Below are the code and all the weights of a small trained network. Each question names an input and a target symbol and asks about switching units off, where a switched-off unit gives its printed mean instead of its output.

import numpy as np


def w(rows, s, z=0):
    codes = np.array(rows[::2]) - 128.0
    scale = np.full(codes.shape[1], s)
    scale[-1] = z or s
    return codes * scale


def norm(h):
    return h / np.sqrt((h * h).mean(-1, keepdims=True) + 1e-5)


def f(y):
    return y / 2 * (1 + np.tanh(0.7978845608 * (y + 0.044715 * y**3)))


def softmax(a):
    e = np.exp(a - a.max(-1, keepdims=True))
    return e / e.sum(-1, keepdims=True)


def log_softmax(a):
    a = a - a.max(-1, keepdims=True)
    return a - np.log(np.exp(a).sum(-1, keepdims=True))


def net(x, mask):
    ids = ['αβγθμπφω'.index(c) for c in x.split()]
    T = len(ids)
    res = E[ids] + P[:T]
    r = norm(res)
    for j in range(3):
        rows = slice(3 * j, 3 * j + 3)
        q, k, v = (r @ M[0][rows].T for M in (Q, K, V))
        z = softmax(np.where(np.tri(T) > 0, q @ k.T / 3**0.5, -1e9)) @ v
        o = O[0][rows]
        res = res + np.where(mask[j], z, o[:, -1]) @ o[:, :-1]
    y = f(norm(res) @ A[0][:, :-1].T + A[0][:, -1])
    res = res + np.where(mask[3:27], y, B[0][:, -1]) @ B[0][:, :-1]
    return log_softmax(norm(res)[-1] @ U[:, :-1].T + U[:, -1])


Q, K, V, O, A, B = {}, {}, {}, {}, {}, {}
E = w([
[185,115,139,112,220,114,151],'α',
[126,242,106,158,154,153,60],'β',
[134,111,7,146,120,173,126],'γ',
[58,217,134,161,153,135,208],'θ',
[97,186,165,132,126,31,131],'μ',
[168,111,108,124,116,146,17],'π',
[156,129,158,109,61,240,149],'φ',
[23,97,177,159,113,148,108],'ω',
],0.019)
P = w([
[106,102,120,161,136,80,109],'0',
[95,105,120,116,140,95,117],'1',
[132,91,138,167,126,88,131],'2',
[101,104,122,87,136,106,121],'3',
[147,95,141,183,120,89,131],'4',
[104,108,120,66,142,112,122],'5',
[160,94,142,196,118,89,134],'6',
[101,109,116,51,145,112,119],'7',
[168,93,143,210,116,86,135],'8',
[95,109,114,36,149,114,119],'9',
[175,92,146,222,111,86,136],'10',
[93,112,115,21,153,116,117],'11',
[209,109,186,208,105,126,161],'12',
[91,115,111,11,156,118,117],'13',
],0.013)
Q[0] = w([
[108,124,147,91,155,120,112],'h1',
[165,100,139,159,106,105,128],'h1',
[154,127,150,228,131,128,136],'h1',
[76,124,102,4,145,152,133],'h2',
[145,95,131,202,105,147,155],'h2',
[121,109,34,143,110,100,164],'h2',
[111,141,98,60,169,146,97],'h3',
[97,117,126,47,153,126,148],'h3',
[172,105,140,218,148,124,145],'h3',
],0.03)
K[0] = w([
[125,137,102,86,112,147,133],'h1',
[142,147,129,184,129,142,131],'h1',
[170,107,139,211,101,115,140],'h1',
[94,141,96,4,144,121,110],'h2',
[182,124,125,193,115,91,125],'h2',
[129,62,52,150,110,110,94],'h2',
[94,149,148,59,127,130,136],'h3',
[106,130,91,74,123,130,104],'h3',
[149,128,143,200,95,114,131],'h3',
],0.028)
V[0] = w([
[162,73,186,84,98,37,158],'h1',
[195,94,147,91,84,127,12],'h1',
[151,74,37,134,43,109,215],'h1',
[139,166,89,110,92,56,202],'h2',
[179,192,127,123,143,153,126],'h2',
[178,125,132,114,40,57,69],'h2',
[142,152,73,129,10,20,119],'h3',
[126,221,152,109,24,161,160],'h3',
[68,83,131,131,57,122,133],'h3',
],0.013)
O[0] = w([
[94,150,207,94,108,126,98,122],'h1',
[115,144,82,180,49,70,83,130],'h1',
[87,142,101,88,197,167,68,2],'h1',
[113,102,149,67,137,87,109,82],'h2',
[106,105,69,144,136,83,147,67],'h2',
[84,158,130,55,117,141,155,87],'h2',
[111,118,93,8,116,95,131,132],'h3',
[139,156,110,132,145,41,155,72],'h3',
[172,168,136,119,119,157,133,217],'h3',
],0.011,0.0055)
A[0] = w([
[178,82,72,93,108,56,129,83],'n1',
[20,43,181,181,115,162,103,150],'n2',
[98,64,109,175,96,66,155,141],'n3',
[159,96,114,159,126,98,164,95],'n4',
[128,130,121,169,197,177,156,156],'n5',
[95,147,128,160,171,80,37,107],'n6',
[109,148,153,107,143,111,100,154],'n7',
[47,15,149,101,187,143,149,106],'n8',
[176,75,211,92,129,135,63,150],'n9',
[221,158,111,73,164,140,116,112],'n10',
[158,86,111,125,55,89,4,128],'n11',
[215,179,149,127,98,36,114,120],'n12',
[109,168,149,143,48,118,131,111],'n13',
[215,44,158,136,206,86,104,161],'n14',
[129,200,92,182,168,83,65,188],'n15',
[127,172,79,86,118,107,83,2],'n16',
[206,161,93,85,89,135,114,142],'n17',
[176,49,129,120,81,160,92,119],'n18',
[113,100,40,103,169,195,88,191],'n19',
[42,158,153,157,168,135,209,119],'n20',
[151,142,129,157,108,192,164,118],'n21',
[158,108,123,73,116,115,143,131],'n22',
[133,133,204,139,147,112,178,85],'n23',
[103,137,81,123,227,73,127,71],'n24',
],0.016,0.0071)
B[0] = w([
[56,180,151,50,147,104,181,175],'n1',
[147,246,192,125,170,84,145,255],'n2',
[148,147,159,130,29,118,161,191],'n3',
[141,157,67,116,97,187,101,160],'n4',
[192,166,57,156,99,137,128,217],'n5',
[131,160,182,103,131,145,50,149],'n6',
[86,152,119,126,143,171,125,155],'n7',
[148,144,210,67,74,96,116,178],'n8',
[119,39,148,171,163,143,78,218],'n9',
[113,70,103,101,200,111,111,153],'n10',
[116,41,149,188,129,30,116,188],'n11',
[126,78,106,98,174,189,182,219],'n12',
[69,87,133,158,153,158,142,204],'n13',
[183,97,134,143,174,5,153,184],'n14',
[100,208,94,158,210,131,126,206],'n15',
[77,132,184,115,166,143,99,138],'n16',
[96,133,106,88,179,182,104,173],'n17',
[123,106,86,130,80,209,117,187],'n18',
[115,135,127,107,53,117,32,190],'n19',
[66,85,93,143,36,151,196,177],'n20',
[148,66,105,162,133,146,71,217],'n21',
[165,150,145,129,126,193,140,151],'n22',
[181,144,137,66,139,221,147,195],'n23',
[113,159,92,46,115,73,134,161],'n24',
],0.023,0.0098)
U = w([
[62,76,194,2,153,177,162,213],'α',
[31,35,130,176,93,81,139,13],'β',
[164,36,79,131,144,247,113,137],'γ',
[73,199,62,111,199,128,141,2],'θ',
[219,66,129,63,161,61,148,113],'μ',
[135,118,88,80,21,138,231,187],'π',
[159,160,229,150,85,161,115,212],'φ',
[124,118,92,35,62,132,13,52],'ω',
],0.0068,0.00083)

Each question gives the input, a string of symbols that net reads in full, and the target symbol t.
The units are the heads (3 rows each of Q, K, V and O) and the neurons (one row each of A and B). Each row of codes is followed by its name. A weight is (code - 128) times the scale printed after its matrix; where a second scale follows, it is the last column's (O, A, B and U).
mask holds one flag per unit, heads first, then neurons. A switched-off unit (its flag False) gives its mean, the last column of its rows in O or B, instead of its output. The means were averaged over made-up inputs and are rounded, as every weight is.
A unit's drop is (log p(t) with every unit on - log p(t) with that unit switched off) / (log p(t) with every unit on - log p(t) with every unit switched off).
The circuit of an input: a set's keep is (log p(t) with only the set's units on - log p(t) with every unit switched off) / (log p(t) with every unit on - log p(t) with every unit switched off). Starting from the 12 units with the biggest drops (on a tie, the unit counted first), units are removed one at a time, each time the one whose removal leaves the highest keep (on an exact tie, the one counted first), for as long as the keep stays at least 0.8.
circuit, biggest first: the units of the circuit, biggest drop first
unit that matters most: the unit with the biggest drop
top k neurons: the k neurons with the biggest drops, biggest first
which heads matter: for each layer, one digit per head in row order, 1 if its drop is at least 0.15 and else 0, layers parted by /
input π ω μ α β α β β α μ β θ μ φ, target μ: circuit, biggest first => [n14; h3; h2]
input α φ π α γ, target β: which heads matter => 100
input π ω ω μ θ θ μ, target μ: which heads matter => 110
input μ β π γ ω φ, target ω: unit that matters most => h1
input π γ α, target β: circuit, biggest first => [h1; n11]
input μ α γ, target α: circuit, biggest first => [h3; n5]
input μ α μ μ α β, target α: which heads matter => 101
input ω γ ω θ γ γ ω μ, target ω: which heads matter => 100
input ω π ω ω β θ π, target π: circuit, biggest first => [h1; n1]
input φ μ ω μ α ω φ β γ θ π θ, target μ: which heads matter => 110
input γ ω γ θ ω μ β ω ω π γ β, target β: which heads matter => 100
input γ ω ω, target ω: which heads matter => 101
input β β β φ α ω, target θ: which heads matter => 101
input μ β β β θ φ φ α φ μ α μ γ π, target β: unit that matters most => n11
input φ β θ φ, target π: circuit, biggest first => [h1; n9]
input ω φ α ω β α γ γ ω μ θ β β, target μ: circuit, biggest first => [n14; h2]
input β θ μ β β β γ, target π: which heads matter => 001
input β ω π β μ β, target π: circuit, biggest first => [h1; n3]
input β α ω φ ω α ω ω ω π μ ω φ, target α: top 2 neurons => [n5; n21]
input ω ω ω ω μ μ μ β π ω γ μ, target γ: unit that matters most => h2
input φ ω μ α β φ β α α γ, target φ: circuit, biggest first => [h3; n2]
input θ ω α γ ω ω γ π μ, target ω: circuit, biggest first => [h1; h3; n19]
input μ θ π β μ α α, target α: which heads matter => 001
input α θ β μ α γ ω θ φ ω, target μ: which heads matter => 010
input μ μ π ω β ω α ω μ π β, target α: which heads matter => 001
input ω φ β ω γ, target π: top 3 neurons => [n3; n1; n9]
input γ γ β μ γ ω α ω, target φ: which heads matter => 000
input α ω ω π ω μ γ π, target α: which heads matter => 011
input π α β β φ β μ, target θ: circuit, biggest first => [n15]
input μ μ μ ω α β α π β γ μ γ, target ω: which heads matter => 000
